After every row comes roughly how far along a hidden order it lies, from 0 to 12.
[ -2  -8  -1   7   7  -1 -16  -8   0 -11  -3  -4  23  -3   7  -4   1  -3] : 1
[ -3   4  -2   7  11  -6 -22 -13   6  -8   1  -2  29 -11   5 -34  -3   3] : 2
[ -5 -15  -1   8   1   1 -14  -2   8 -12  -5 -10  17 -21   6   9  15   5] : 0
[  0   2   1   5  -3  -9 -25  -3  20  -4   2  -8   8 -17  10  28   9   0] : 5
[ -5  21  -4  -2  21  -2 -13  10   8  -7   3 -13  -3  12   2 -24  15   0] : 11
[ -3  47  -9   2  35 -13  -8   4  -3  -4  -3 -24  27 -19   5  28  -5   3] : 12
[  5  61  -9   3  41 -15 -16 -16 -18  -6 -11 -24   8   0  15   2 -14   6] : 1
[  3  23  -3  -1  15  -3 -11  12   6  -7   0 -20   6  12   1  28   5  -8] : 12
[  1  26  -1  -4  -8  -5   3   1  -7  -2   5  -2  -6 -22   6  13 -14  -8] : 8
[ -6  -8   2   8 -17  -8 -12   6  26 -10  -1   2  43 -18   1 -42  10   5] : 7
[-19 -23  -4  23   9  -5 -30 -10  25 -21  -1 -10  48 -63   5 -41  34  14] : 0
[  0  -7   0   4   4   0 -13  -8  -1  -8  -3  -3  18   9   6  -1  -4  -5] : 2
[  2  30  -2  -3   7   3 -14  -2  20  -3  -9 -11  11 -30   4  38  -2  -5] : 10
[ -1   1  -2   3  13  -2 -10  -7  -5  -9  -6  -8  15   1   9  12   2  -1] : 1
[  1  19  -3   0  13  -5  -4  10  -5  -3  -6 -15  26 -12   4  43 -11  -2] : 12
[ -1  14   0   5  -3 -12 -22   0  21  -4  -3 -15  15   4  12   2  -2  -3] : 6
[ -4   3   1   6 -14 -10 -11   6  23 -12  -1   0  44 -22   2 -33  10   4] : 7

[ -7   6   1 -21  16  -4  -1 -28  -6   0  -2   7   5  -2  -3 -14   9  -3
   3  13  14   6  26  19   4   3  -8 -19   2   8 -18  -3   2 -11  21  19
  16 -28   0] : 1
[ -6   0 -12 -26   7 -22 -18  -8  -1  17  -2  22  -5   7   7   7  -1   3
  10  -9  -8  -3  -8   0   5   0   2   3 -10  -5   5   2   7  -5  10  21
 -15   0 -23] : 0
[ -2  -3   7 -50  16  -5  -5  11  -4  19 -26   3  22   9  -4   3 -63  -1
  -7 -12 -12 -10 -32  13 -12  14  -2   8   4   3  36  -6  -8 -19   0  21
   6 -24  19] : 11
[  7   9  14   9  -7 -12 -21   3  -9  12 -17 -24  -2   1  -5  -6  16 -12
   0 -11 -10 -16  12 -13  -5 -20   2  11  15   3  15 -13  -4 -17   4  20
  13   8  -3] : 11
[-10 -27   6  17  25  10   2 -37 -20   3  -5  -1   4  -1 -21 -22 -18 -14
  -8  -3 -19  10   1 -15   0   7  11  19  11  19   5 -40  -4   8  21 -26
 -10  -3  34] : 6
[-24  -2  19  15   9 -19  30 -12 -10  -4 -33  -9 -11  18   1 -12 -28   5
   6 -14  15  27 -17 -11  -5 -15 -33  -5 -18   1   9 -27  -7 -29 -21   9
  15 -11 -12] : 10
[ -5  -8  -4 -11   5  -6   3 -19   9  10  -9  13  -7   6   2  -6 -18   4
   1 -10  -3   2   1  -8   4   3   4  -7   0   6   8 -17  -7  -8   9   8
  -5 -21  -1] : 6
[-25  -3  17   5  10 -23  30 -12 -10  -1 -26  -9 -12  19   2 -13 -34   7
   6 -15  14  24 -17 -12  -7 -14 -32  -7 -16   2  10 -28  -8 -32 -19   5
  20 -13 -12] : 10
[  4   4   9   9  -6  -8 -16   5  -8  23  -9 -17   2  -2  -3  -8  17 -12
  -1  -1  -2 -18   6  -8  -2 -14  -5   9  12   2  14  -8  -3  -4   1  18
  14   5  -3] : 11
[ -3  -3  -2  -3   4  -5  -4  -3   3   4  -2   3  -2   2   2  -1  -6   2
   0  -3  -2   0   2  -2   0   1   0  -3  -4   2   1 -12  -3  -4   0  -1
  -2  -7   0] : 12
